Below are the code and all the weights of a small trained network. Each question names an input and a target symbol and asks about switching units off, where a switched-off unit gives its printed mean instead of its output.

import numpy as np


def w(rows, s, z=0):
    codes = np.array(rows[::2]) - 128.0
    scale = np.full(codes.shape[1], s)
    scale[-1] = z or s
    return codes * scale


def norm(h):
    return h / np.sqrt((h * h).mean(-1, keepdims=True) + 1e-5)


def f(y):
    return np.maximum(y, 0)


def softmax(a):
    e = np.exp(a - a.max(-1, keepdims=True))
    return e / e.sum(-1, keepdims=True)


def log_softmax(a):
    a = a - a.max(-1, keepdims=True)
    return a - np.log(np.exp(a).sum(-1, keepdims=True))


def net(x, mask):
    ids = ['ΛΠαβγεζηθμσφ'.index(c) for c in x.split()]
    T = len(ids)
    res = E[ids] + P[:T]
    u = 0
    for l in range(2):
        r = norm(res)
        for j in range(3):
            rows = slice(2 * j, 2 * j + 2)
            q, k, v = (r @ M[l][rows].T for M in (Q, K, V))
            z = softmax(np.where(np.tri(T) > 0, q @ k.T / 2**0.5, -1e9)) @ v
            o = O[l][rows]
            res = res + np.where(mask[u + j], z, o[:, -1]) @ o[:, :-1]
        u += 3
        y = f(norm(res) @ A[l][:, :-1].T + A[l][:, -1])
        res = res + np.where(mask[u : u + 8], y, B[l][:, -1]) @ B[l][:, :-1]
        u += 8
    return log_softmax(norm(res)[-1] @ U[:, :-1].T + U[:, -1])


Q, K, V, O, A, B = {}, {}, {}, {}, {}, {}
E = w([
[156,145,180,133,115,125],'Λ',
[187,81,197,190,121,144],'Π',
[156,191,114,186,134,51],'α',
[184,217,57,160,132,158],'β',
[45,229,78,255,156,121],'γ',
[155,104,173,224,202,103],'ε',
[53,231,80,213,103,49],'ζ',
[80,147,168,132,146,36],'η',
[117,89,164,132,160,75],'θ',
[148,87,178,110,106,153],'μ',
[188,99,99,52,101,218],'σ',
[184,121,160,160,139,62],'φ',
],0.0048)
P = w([
[149,114,113,79,89,135],'0',
[165,137,144,132,172,135],'1',
[114,117,116,72,10,166],'2',
[150,134,133,132,168,143],'3',
[97,109,140,69,4,144],'4',
[158,126,137,142,161,148],'5',
[91,108,139,61,10,142],'6',
[154,124,133,142,161,150],'7',
],0.004)
Q[0] = w([
[160,94,214,147,97,178],'L0H1',
[149,114,185,92,106,188],'L0H1',
[103,122,167,137,3,57],'L0H2',
[195,204,154,83,222,67],'L0H2',
[180,202,25,41,101,179],'L0H3',
[180,175,61,160,155,200],'L0H3',
],0.0042)
K[0] = w([
[89,126,150,98,42,153],'L0H1',
[118,117,180,135,103,183],'L0H1',
[253,83,82,51,212,115],'L0H2',
[132,69,139,219,112,221],'L0H2',
[174,182,83,74,27,163],'L0H3',
[156,187,101,223,72,220],'L0H3',
],0.0048)
V[0] = w([
[211,149,190,69,168,95],'L0H1',
[108,150,116,114,195,59],'L0H1',
[127,118,55,102,142,178],'L0H2',
[80,198,134,104,142,1],'L0H2',
[59,88,126,44,126,95],'L0H3',
[143,139,111,97,20,130],'L0H3',
],0.0026)
O[0] = w([
[84,117,118,69,120,195,254],'L0H1',
[119,74,196,250,89,127,91],'L0H1',
[179,50,122,169,59,76,32],'L0H2',
[72,213,48,61,189,95,151],'L0H2',
[233,151,65,176,110,183,91],'L0H3',
[157,96,242,147,73,64,163],'L0H3',
],0.0024,0.0012)
A[0] = w([
[189,165,13,121,251,117,14],'L0N1',
[133,109,150,177,161,65,146],'L0N2',
[175,191,146,154,126,125,114],'L0N3',
[54,143,82,142,51,59,78],'L0N4',
[180,19,44,95,233,75,2],'L0N5',
[179,184,205,12,103,119,243],'L0N6',
[165,188,65,158,34,88,156],'L0N7',
[65,143,131,152,29,52,133],'L0N8',
],0.0034,0.00086)
B[0] = w([
[249,147,47,163,11,83,196],'L0N1',
[43,64,148,21,126,12,179],'L0N2',
[171,132,176,141,80,125,172],'L0N3',
[196,98,161,19,122,218,190],'L0N4',
[110,143,35,62,75,172,176],'L0N5',
[31,125,107,170,130,195,254],'L0N6',
[34,3,155,184,154,224,206],'L0N7',
[205,96,121,29,132,235,211],'L0N8',
],0.0025,0.003)
Q[1] = w([
[108,75,191,161,125,126],'L1H1',
[54,90,63,102,26,127],'L1H1',
[118,173,70,130,114,50],'L1H2',
[101,124,144,20,81,93],'L1H2',
[85,76,174,63,3,112],'L1H3',
[97,78,185,142,100,85],'L1H3',
],0.0052)
K[1] = w([
[128,188,170,132,164,99],'L1H1',
[105,153,18,148,160,107],'L1H1',
[228,115,93,205,192,3],'L1H2',
[18,110,83,236,188,100],'L1H2',
[57,189,83,9,217,75],'L1H3',
[36,111,209,137,171,46],'L1H3',
],0.0041)
V[1] = w([
[108,177,254,115,172,121],'L1H1',
[190,120,124,126,192,124],'L1H1',
[142,150,133,180,190,87],'L1H2',
[79,151,61,153,144,91],'L1H2',
[120,212,115,128,168,110],'L1H3',
[168,151,147,186,50,152],'L1H3',
],0.0042)
O[1] = w([
[206,190,76,97,190,91,90],'L1H1',
[104,149,2,164,72,98,87],'L1H1',
[145,94,160,187,63,159,3],'L1H2',
[138,75,157,128,164,142,64],'L1H2',
[143,156,110,114,134,189,63],'L1H3',
[147,182,152,224,95,142,125],'L1H3',
],0.0035,0.0028)
A[1] = w([
[139,9,167,193,133,143,174],'L1N1',
[173,89,108,88,74,167,105],'L1N2',
[124,100,46,142,23,248,63],'L1N3',
[182,55,90,85,110,119,216],'L1N4',
[105,154,76,229,218,81,1],'L1N5',
[81,50,156,38,187,156,118],'L1N6',
[39,254,134,179,135,173,146],'L1N7',
[230,141,94,182,185,42,65],'L1N8',
],0.0038,0.0017)
B[1] = w([
[147,131,74,103,154,147,167],'L1N1',
[96,206,142,83,144,99,190],'L1N2',
[114,86,136,128,174,74,220],'L1N3',
[135,165,84,134,125,63,209],'L1N4',
[2,145,116,134,70,183,154],'L1N5',
[141,146,132,231,127,172,253],'L1N6',
[201,124,147,72,106,77,186],'L1N7',
[99,52,146,76,88,188,170],'L1N8',
],0.0046,0.0038)
U = w([
[198,203,188,81,159,109,103],'Λ',
[186,22,177,101,172,174,161],'Π',
[98,44,138,195,13,139,111],'α',
[227,182,85,148,30,156,235],'β',
[50,242,110,188,85,146,100],'γ',
[19,47,78,146,155,204,69],'ε',
[140,201,171,96,59,49,71],'ζ',
[66,132,201,132,215,60,153],'η',
[114,103,4,139,140,51,249],'θ',
[139,167,186,186,165,254,153],'μ',
[141,191,46,52,211,188,62],'σ',
[188,35,106,62,80,53,56],'φ',
],0.0073,0.002)

Each question gives the input, a string of symbols that net reads in full, and the target symbol t.
The units are the heads (2 rows each of Q, K, V and O) and the neurons (one row each of A and B). Each row of codes is followed by its name. A weight is (code - 128) times the scale printed after its matrix; where a second scale follows, it is the last column's (O, A, B and U).
mask holds one flag per unit, layer by layer, with each layer's heads first. A switched-off unit (its flag False) gives its mean, the last column of its rows in O or B, instead of its output. The means were averaged over made-up inputs and are rounded, as every weight is.
A unit's drop is (log p(t) with every unit on - log p(t) with that unit switched off) / (log p(t) with every unit on - log p(t) with every unit switched off).
The circuit of an input: a set's keep is (log p(t) with only the set's units on - log p(t) with every unit switched off) / (log p(t) with every unit on - log p(t) with every unit switched off). Starting from the 12 units with the biggest drops (on a tie, the unit counted first), units are removed one at a time, each time the one whose removal leaves the highest keep (on an exact tie, the one counted first), for as long as the keep stays at least 0.8.
units of the circuit, in order: the units of the circuit, biggest drop first
unit that matters most: the unit with the biggest drop
k most important neurons: the k neurons with the biggest drops, biggest first
top k neurons in layer l: the k neurons of layer l with the biggest drops, biggest first
heads that matter: for each layer, one digit per head in row order, 1 if its drop is at least 0.15 and else 0, layers parted by /
drop of u: that unit's drop, to one decimal
input φ θ θ β, target β: unit that matters most : L0N1
input β θ θ μ, target μ: units of the circuit, in order : (L1N6; L1H2)
input β β ζ, target α: units of the circuit, in order : (L1H1; L0N7; L0H2)
input η μ ε, target σ: units of the circuit, in order : (L0H2; L1H1; L1H3)
input θ μ φ, target ε: units of the circuit, in order : (L0N7; L0N6; L1N7; L0N1)
input θ β α, target ε: heads that matter : 000 / 100
input θ γ α, target ε: units of the circuit, in order : (L0N7; L0N1)
input θ θ γ η α η Π ε, target ε: 2 most important neurons : (L1N5; L1N8)
input θ γ φ, target ε: top 3 neurons in layer 0 : (L0N7; L0N6; L0N1)
input η α γ, target σ: heads that matter : 010 / 001
input θ θ θ, target ε: 4 most important neurons : (L1N6; L0N5; L0N1; L1N7)
input Π ζ β ζ γ θ γ θ, target θ: 2 most important neurons : (L0N5; L0N1)
input β θ β θ γ, target ε: 2 most important neurons : (L0N7; L0N8)
input φ η θ μ, target μ: units of the circuit, in order : (L1N6)
input θ β α θ β, target ε: heads that matter : 001 / 100
input β θ ε θ θ, target ε: heads that matter : 001 / 100
input β Π μ σ β β β α, target α: heads that matter : 000 / 000
input α θ β θ γ μ β, target ε: 2 most important neurons : (L0N7; L1N3)
input φ θ β θ η γ φ ζ, target ζ: 2 most important neurons : (L1N7; L0N4)
input γ γ θ, target Π: unit that matters most : L1H2
input θ σ σ ζ, target ζ: top 2 neurons in layer 1 : (L1N7; L1N3)
input η Π φ, target σ: heads that matter : 010 / 101
input φ θ γ θ Π, target ε: top 2 neurons in layer 1 : (L1N7; L1N6)
input μ μ μ σ μ φ, target φ: 2 most important neurons : (L1N8; L1N6)
input θ θ ζ, target ε: drop of L0N7 : 0.7
